Here is a tiny trained network, its code and every weight. The questions are about switching its units off for an input and a class, where a switched-off unit gives its printed mean instead of its output.

import numpy as np


def w(rows, s, z=0):
    codes = np.array(rows[::2]) - 128.0
    scale = np.full(codes.shape[1], s)
    scale[-1] = z or s
    return codes * scale


def norm(h):
    return h / np.sqrt((h * h).mean(-1, keepdims=True) + 1e-5)


def f(y):
    return y / 2 * (1 + np.tanh(0.7978845608 * (y + 0.044715 * y**3)))


def log_softmax(a):
    a = a - a.max(-1, keepdims=True)
    return a - np.log(np.exp(a).sum(-1, keepdims=True))


def net(x, mask):
    res = np.array(x, float).reshape(1, 7) / 4 @ E
    u = 0
    for l in range(3):
        y = f(norm(res) @ A[l][:, :-1].T + A[l][:, -1])
        res = res + np.where(mask[u : u + 5], y, B[l][:, -1]) @ B[l][:, :-1]
        u += 5
    return log_softmax(norm(res)[-1] @ U[:, :-1].T + U[:, -1])


A, B = {}, {}
E = w([
[203,59,230,233,185,190,34,67],'x0',
[2,35,100,156,115,7,72,60],'x1',
[107,127,145,120,171,129,146,168],'x2',
[126,130,132,127,135,128,132,137],'x3',
[123,221,143,182,207,60,210,74],'x4',
[34,165,183,127,114,234,170,110],'x5',
[159,142,95,126,74,144,80,60],'x6',
],0.0062)
A[0] = w([
[146,53,116,69,101,197,42,244,122],'0.n0',
[213,39,226,231,173,136,56,126,103],'0.n1',
[158,56,155,50,128,128,64,153,4],'0.n2',
[251,98,26,89,217,45,58,169,102],'0.n3',
[129,217,86,188,255,75,129,65,45],'0.n4',
],0.0062,0.0026)
B[0] = w([
[164,111,109,149,112,134,209,99,209],'0.n0',
[79,183,52,149,197,170,76,165,253],'0.n1',
[93,45,91,185,69,130,121,81,144],'0.n2',
[101,176,237,181,46,84,117,191,207],'0.n3',
[146,40,98,147,92,127,249,78,189],'0.n4',
],0.011,0.0057)
A[1] = w([
[31,136,183,105,101,222,144,90,31],'1.n0',
[123,6,112,111,52,177,101,184,14],'1.n1',
[80,50,98,140,179,92,72,113,72],'1.n2',
[28,63,143,101,120,69,94,86,6],'1.n3',
[79,161,16,56,55,58,155,205,47],'1.n4',
],0.011,0.0023)
B[1] = w([
[121,93,156,199,54,5,51,200,192],'1.n0',
[5,85,79,88,130,103,254,125,195],'1.n1',
[194,167,143,87,180,170,109,143,196],'1.n2',
[236,158,210,46,86,229,200,199,198],'1.n3',
[128,139,122,228,246,213,9,95,255],'1.n4',
],0.0094,0.0074)
A[2] = w([
[111,143,189,138,61,21,85,211,255],'2.n0',
[77,80,61,107,124,94,176,139,75],'2.n1',
[151,160,187,110,102,201,147,158,139],'2.n2',
[246,184,132,37,112,164,157,165,97],'2.n3',
[145,165,147,141,151,51,216,31,103],'2.n4',
],0.013,0.0015)
B[2] = w([
[125,125,191,168,51,39,89,73,255],'2.n0',
[163,155,76,94,100,134,211,105,191],'2.n1',
[153,150,91,22,166,46,147,59,233],'2.n2',
[187,99,246,31,164,120,109,154,223],'2.n3',
[71,72,14,69,40,193,192,149,209],'2.n4',
],0.011,0.0067)
U = w([
[64,132,88,230,242,237,2,151,199],'0',
[68,52,38,100,60,180,252,135,207],'1',
[187,107,213,5,162,122,109,144,226],'2',
[74,92,193,226,25,42,63,137,3],'3',
],0.0084,0.00046)

Each question gives the input, the list of numbers given to net, and the class t.
The units are the neurons (one row each of A and B). Each row of codes is followed by its name. A weight is (code - 128) times the scale printed after its matrix; where a second scale follows, it is the last column's (A, B and U).
mask holds one flag per neuron, layer by layer. A switched-off neuron (its flag False) gives its mean, the last column of its row in B, instead of its output. The means were averaged over made-up inputs and are rounded, as every weight is.
A unit's drop is (log p(t) with every unit on - log p(t) with that unit switched off) / (log p(t) with every unit on - log p(t) with every unit switched off).
most important unit: the unit with the biggest drop
top k neurons: the k neurons with the biggest drops, biggest first
top k neurons in layer l: the k neurons of layer l with the biggest drops, biggest first
drop of u: that unit's drop, to one decimal
input [-2,-7,2,1,7,0,3], class 1: top 2 neurons in layer 2 : [2.n4, 2.n0]
input [7,7,0,-8,8,-8,-5], class 1: top 3 neurons : [0.n4, 1.n4, 2.n4]
input [5,-1,7,7,-1,7,4], class 3: top 2 neurons : [1.n0, 1.n4]
input [-5,-2,5,-7,-1,-4,3], class 0: top 2 neurons : [1.n4, 1.n0]
input [7,0,7,-2,-2,-8,-7], class 3: most important unit : 0.n3
input [1,8,-3,-3,-7,-5,-5], class 2: top 2 neurons : [1.n3, 1.n2]
input [-8,-5,-2,6,5,6,-7], class 0: top 2 neurons in layer 1 : [1.n4, 1.n3]
input [-6,8,3,-4,2,7,-7], class 2: top 4 neurons : [1.n3, 0.n1, 0.n3, 2.n2]
input [-6,-3,-5,-8,0,-8,-8], class 3: top 3 neurons : [0.n3, 0.n1, 2.n0]
input [-2,4,3,6,-4,6,-8], class 3: top 2 neurons : [1.n0, 2.n0]
input [-1,-2,3,2,-3,-3,4], class 1: top 4 neurons : [0.n0, 0.n2, 0.n1, 1.n0]
input [5,0,-5,-4,7,0,-1], class 1: top 2 neurons : [0.n4, 1.n4]
input [5,5,-1,-1,-3,5,0], class 0: top 2 neurons in layer 0 : [0.n1, 0.n3]
input [1,5,-6,4,-7,-1,2], class 1: most important unit : 1.n1
input [-2,1,-8,6,-1,-2,5], class 0: top 2 neurons in layer 1 : [1.n4, 1.n0]
input [-2,-4,4,3,-5,8,8], class 3: top 2 neurons : [1.n0, 2.n0]
input [1,-7,-1,8,-2,-8,-8], class 3: top 4 neurons : [0.n3, 2.n0, 1.n3, 1.n2]
input [-7,3,8,1,7,7,-3], class 0: top 3 neurons in layer 1 : [1.n4, 1.n1, 1.n0]
input [-4,8,-8,-8,-6,2,-4], class 2: top 2 neurons : [1.n3, 1.n2]
input [6,8,6,-6,-6,-7,1], class 2: top neuron in layer 1 : [1.n2]
input [-4,7,-3,-2,5,0,-6], class 2: top 2 neurons in layer 0 : [0.n1, 0.n0]
input [8,2,5,0,8,-6,-8], class 0: top 2 neurons in layer 0 : [0.n1, 0.n0]
input [-7,-4,3,-6,5,-7,-3], class 0: top 2 neurons in layer 1 : [1.n4, 1.n0]
input [-2,-4,-8,-6,-5,7,-4], class 3: drop of 0.n4 : 0.2
